Each row has a name. Each piece below is followed by the name of the row it came from, unless a question asks for something else. Each question is about the rows just above it.

[48 48 60 39 60 60] = q_242
[ 49  59  21 -68  50  49] = q_648
[ 93  -4  60 -30  93  -4] = q_356
How many times does q_356 hold [93]? | 2
Times [59] occurs in q_648: | 1
Count of [60] in q_242: | 3

[ 28  48  51   1 -83 -33  18 -48  97  -7  47  14 -23] = q_170
[-33 -58  -8 -34  33  98  98  29   0   0  98  29 -84] = q_317
[ 61  12 -32  46  -2  14 -18 -26  66   6  29   3 -33] = q_413
[-32  -2  46 -26  61  12  66 -18  14  -3 -59  12 -19] = q_339
[ 15 -54 -45  16 -87 -41 -18  51 -53  -3  58   6  27] = q_614
The row with [-33  18 -48  97] is | q_170
Which row holds [ 12 -32  46]? | q_413
Times [-7] occurs in q_170: | 1
asked: [-32  -2  46 -26  61  12  66 -18  14] | q_339
asked: [ 46 -26  61  12  66] | q_339
Count of [98] in q_317: | 3

[  39  -28 -114   27   49 -104]  q_502
[ 18   3 -41 -12  39 -30]  q_560
[  1   3 -27  17  37 -25]  q_130
[ 27 -69 -60  48  78 -46]  q_197
[  3 -12 -41  18  39  -7]  q_226
[-15   2   6 -15  -4 -11]  q_272
The row with [ 27 -69 -60] is | q_197
asked: [  3 -12 -41  18] | q_226
Where do [ 39 -30] appear? | q_560
asked: [-69 -60  48  78] | q_197

[ -2  13   1   9 -11] : q_749
[-12 -11  13  17   9] : q_23
[ 33 -31  11  -2   2] : q_811
[ 6  5 -1  6 14] : q_404
[ -2  -1  -2   2 -26] : q_106
[50  4 10 18 97] : q_474
[  3   6   5  17 -18] : q_185
[-20 -26 -27 -18  10] : q_733
[-30 -55 -20 -19   2] : q_22
asked: [3 6] | q_185
Count of [-11] in q_23: | 1
Count of [-1] in q_106: | 1

[ -5 -24  -1 -45   2 -45 -10 -10 -10]  q_381
[ -5  83  -1  82   2 -45 -41  82  82]  q_483
[-85  35 -81  55  51  22  63  75 111]  q_153
[  2  -1   4 -24  -5  -4  -9  49  92]  q_195
Times [-10] occurs in q_381: | 3
The row with [ -5 -24  -1 -45   2] is | q_381
asked: [-9 49] | q_195
How many times does q_483 hold [82]? | 3

[  86   17  -32  -29  -16    7   34  -53   38   16  -13 -117  -20   -9
  -39  -88  -69  -10   39   85] = q_423
[  84   15  -34  -28  -15    8   35    8   38   14  -15 -117   84   -9
  -43   84  -67   -5   43   88] = q_351
[  62  -10  -36  -23   -9   19   40   20   32    2  -21 -117  -14  -15
  -52  -90  -44   14   51   92] = q_638
[-16 -66 -89 -42  15  62  95  49  61 -12 -35  41 -23  -8  19  40  31   2
 -21 -13] = q_262
[ -10  -52  -91  -59    1   49   92  -15   77    4  -35 -117  -26  -12
   12   38   35   10  -18  -17] = q_406
[ -27    0  -82  -24   29   40   94   95   38  -24  -33 -117   40    0
   28   40   40   -7  -21  -10] = q_200
[  -9  -41  -90  -63   -7   41   86  -44   81   16  -33 -117  -27  -15
    7   34   37   15  -15  -19] = q_151
Count of [39] in q_200: | 0
Times [84] occurs in q_351: | 3
asked: [  38   14  -15 -117   84   -9  -43   84  -67] | q_351

[-30   2  18  79  19 -53 -77  57 -75] : q_327
[  19   42  -43  103 -100  111   -3   88   92] : q_612
[18 18 78 78 78 78 78 78 18] : q_714
asked: [  2  18  79  19 -53 -77  57 -75] | q_327
How many times does q_714 hold [79]? | 0
Count of [78] in q_714: | 6
asked: [-30   2  18  79  19 -53 -77  57] | q_327
Where do [78 78 78 78 78 18] appear? | q_714
Where do [ 103 -100  111   -3   88] appear? | q_612
Times [18] occurs in q_714: | 3

[ -4  24   8 -27 -17  12 -24   7  55 -10  12 -41   3  24  -4 -46 -25 -27
  35 -24  24  -8  57 -42  12 -24   3 -43  10 -55 -49 -31  -8 -68 -27  -7
  23 -15  45 -16  -3] = q_606
[ -19  -76   25  -43  -21   -4  -43   22  104   -6   40  -88   -6   42
   -7  -76  -39  -77   52  -19   41  -17  -44  -43   75    3  -43  -43
   10  -89 -105  -48  -70  -71  -97   22   29  -72   92  -32  -77] = q_255
[ -4 -14   8 -27 -17   2 -24   7  55 -10  12 -41   3   7  -4 -46 -25 -27
  35 -24  24  -8  57 -42  38 -24   3 -43  10 -55 -49 -31 -28 -43 -25  27
   1 -30  55 -27 -14] = q_846
Count of [-43] in q_255: | 5
How many times does q_606 hold [24]? | 3
Which row holds [ -4  24   8 -27 -17  12 -24   7  55 -10  12 -41   3  24  -4 -46 -25 -27
  35 -24  24  -8  57 -42  12 -24   3 -43  10 -55 -49 -31  -8 -68 -27  -7
  23 -15  45 -16  -3]? | q_606
[-21  -4] is in which row? | q_255
asked: [ -43  -43   10  -89 -105] | q_255
[-70 -71 -97  22  29 -72  92 -32 -77] is in which row? | q_255
How many times does q_606 hold [58]? | 0

